Below is a small trained network, with its code and all its weights. Each question gives an input and a class and asks what happens when units are switched off, that is, made to give their printed mean instead of their output.

import numpy as np


def w(rows, s, z=0):
    codes = np.array(rows[::2]) - 128.0
    scale = np.full(codes.shape[1], s)
    scale[-1] = z or s
    return codes * scale


def norm(h):
    return h / np.sqrt((h * h).mean(-1, keepdims=True) + 1e-5)


def f(y):
    return np.maximum(y, 0)


def log_softmax(a):
    a = a - a.max(-1, keepdims=True)
    return a - np.log(np.exp(a).sum(-1, keepdims=True))


def net(x, mask):
    res = np.array(x, float).reshape(1, 7) / 4 @ E
    u = 0
    for l in range(2):
        y = f(norm(res) @ A[l][:, :-1].T + A[l][:, -1])
        res = res + np.where(mask[u : u + 8], y, B[l][:, -1]) @ B[l][:, :-1]
        u += 8
    return log_softmax(norm(res)[-1] @ U[:, :-1].T + U[:, -1])


A, B = {}, {}
E = w([
[98,162,120,179,147,65,213],'x0',
[132,128,135,134,129,134,131],'x1',
[97,159,176,160,181,166,113],'x2',
[123,134,134,132,138,133,128],'x3',
[96,98,89,32,242,205,211],'x4',
[161,250,179,2,157,37,127],'x5',
[159,65,139,112,188,63,112],'x6',
],0.005)
A[0] = w([
[221,25,143,140,253,19,106,71],'0.n0',
[146,226,87,109,24,213,210,2],'0.n1',
[101,195,65,223,186,48,214,116],'0.n2',
[123,117,133,7,120,71,160,65],'0.n3',
[144,162,116,136,100,49,79,94],'0.n4',
[91,192,216,178,222,142,114,168],'0.n5',
[53,74,86,68,153,140,164,66],'0.n6',
[178,118,80,125,55,106,182,77],'0.n7',
],0.0069,0.0036)
B[0] = w([
[2,222,71,107,23,219,97,252],'0.n0',
[10,135,92,106,79,150,88,187],'0.n1',
[201,112,123,80,109,239,5,254],'0.n2',
[145,136,215,190,99,210,206,222],'0.n3',
[153,119,133,168,100,154,189,198],'0.n4',
[85,6,169,66,84,94,138,243],'0.n5',
[212,89,238,230,119,153,236,201],'0.n6',
[96,100,244,117,175,152,140,167],'0.n7',
],0.0075,0.0045)
A[1] = w([
[130,244,184,39,153,79,155,3],'1.n0',
[124,164,122,211,95,42,63,217],'1.n1',
[215,137,131,46,133,181,64,109],'1.n2',
[90,118,33,60,208,178,199,132],'1.n3',
[112,177,102,116,226,124,209,55],'1.n4',
[197,205,109,200,128,169,155,62],'1.n5',
[95,2,161,98,123,103,90,147],'1.n6',
[141,114,156,140,80,198,148,204],'1.n7',
],0.0094,0.0023)
B[1] = w([
[85,51,11,254,127,133,171,159],'1.n0',
[169,145,180,88,172,203,218,155],'1.n1',
[165,74,144,127,175,116,25,172],'1.n2',
[201,222,174,159,43,132,97,159],'1.n3',
[156,100,161,130,122,143,131,135],'1.n4',
[117,67,122,64,183,122,119,144],'1.n5',
[109,181,115,141,157,78,154,185],'1.n6',
[122,117,84,58,162,28,111,251],'1.n7',
],0.0093,0.012)
U = w([
[82,107,144,79,146,90,145,255],'0',
[219,177,255,153,124,195,181,149],'1',
[87,45,30,247,169,124,154,49],'2',
[82,132,141,82,152,92,127,211],'3',
[163,135,114,103,188,133,18,45],'4',
[37,243,113,120,64,170,106,7],'5',
[68,151,163,103,168,48,148,129],'6',
],0.0097,0.0041)

Each question gives the input, the list of numbers given to net, and the class t.
The units are the neurons (one row each of A and B). Each row of codes is followed by its name. A weight is (code - 128) times the scale printed after its matrix; where a second scale follows, it is the last column's (A, B and U).
mask holds one flag per neuron, layer by layer. A switched-off neuron (its flag False) gives its mean, the last column of its row in B, instead of its output. The means were averaged over made-up inputs and are rounded, as every weight is.
A unit's drop is (log p(t) with every unit on - log p(t) with that unit switched off) / (log p(t) with every unit on - log p(t) with every unit switched off).
The circuit of an input: a set's keep is (log p(t) with only the set's units on - log p(t) with every unit switched off) / (log p(t) with every unit on - log p(t) with every unit switched off). Starting from the 12 units with the biggest drops (on a tie, the unit counted first), units are removed one at a time, each time the one whose removal leaves the highest keep (on an exact tie, the one counted first), for as long as the keep stays at least 0.8.
circuit, biggest first: the units of the circuit, biggest drop first
unit that matters most: the unit with the biggest drop
top k neurons: the k neurons with the biggest drops, biggest first
k most important neurons of layer l: the k neurons of layer l with the biggest drops, biggest first
input [8,0,-8,1,-4,2,7], class 4: unit that matters most	0.n2
input [-5,-3,8,3,-3,5,-1], class 6: top 3 neurons	[0.n5; 0.n2; 1.n6]
input [3,2,1,7,7,-3,-8], class 5: top 3 neurons	[0.n1; 1.n3; 1.n1]
input [-5,-2,5,3,6,-4,4], class 1: top 2 neurons	[1.n3; 0.n2]
input [4,2,-1,-1,8,6,-8], class 1: top 2 neurons	[1.n3; 0.n0]
input [8,3,-4,-2,4,4,-3], class 4: circuit, biggest first	[0.n2; 1.n2]
input [-4,6,7,3,4,0,4], class 6: 2 most important neurons of layer 0	[0.n5; 0.n2]
input [-6,-1,-3,5,-4,8,-7], class 2: 2 most important neurons of layer 0	[0.n2; 0.n0]
input [2,-3,4,-3,7,-4,3], class 1: top 2 neurons	[1.n3; 1.n0]
input [-3,-4,-7,7,1,8,8], class 2: top 2 neurons	[1.n0; 0.n2]
input [-7,5,-7,-3,-8,8,8], class 1: circuit, biggest first	[1.n1; 1.n7]
input [6,-5,1,-3,-6,8,-2], class 2: top 2 neurons	[1.n0; 0.n6]
input [-5,4,2,-3,6,-7,-8], class 5: 2 most important neurons of layer 1	[1.n3; 1.n2]
input [5,-2,5,-3,7,2,6], class 1: circuit, biggest first	[1.n3]
input [-5,4,-7,-1,4,8,5], class 2: top 3 neurons	[1.n0; 0.n2; 0.n5]
input [-7,4,-1,-5,-7,1,6], class 1: top 3 neurons	[1.n1; 0.n2; 0.n5]
input [-2,6,-7,7,8,8,-5], class 1: top 3 neurons	[1.n3; 0.n3; 1.n4]
input [7,6,-4,3,-6,8,-3], class 2: top 2 neurons	[1.n0; 0.n6]
input [1,-2,1,-5,5,-4,-7], class 5: 3 most important neurons of layer 1	[1.n3; 1.n0; 1.n1]
input [1,-4,-3,-3,8,-3,5], class 1: circuit, biggest first	[1.n3]
input [3,7,4,8,-6,-7,-2], class 0: 4 most important neurons of layer 1	[1.n3; 1.n0; 1.n1; 1.n5]
input [8,5,2,3,-8,7,-5], class 1: 2 most important neurons of layer 1	[1.n1; 1.n7]
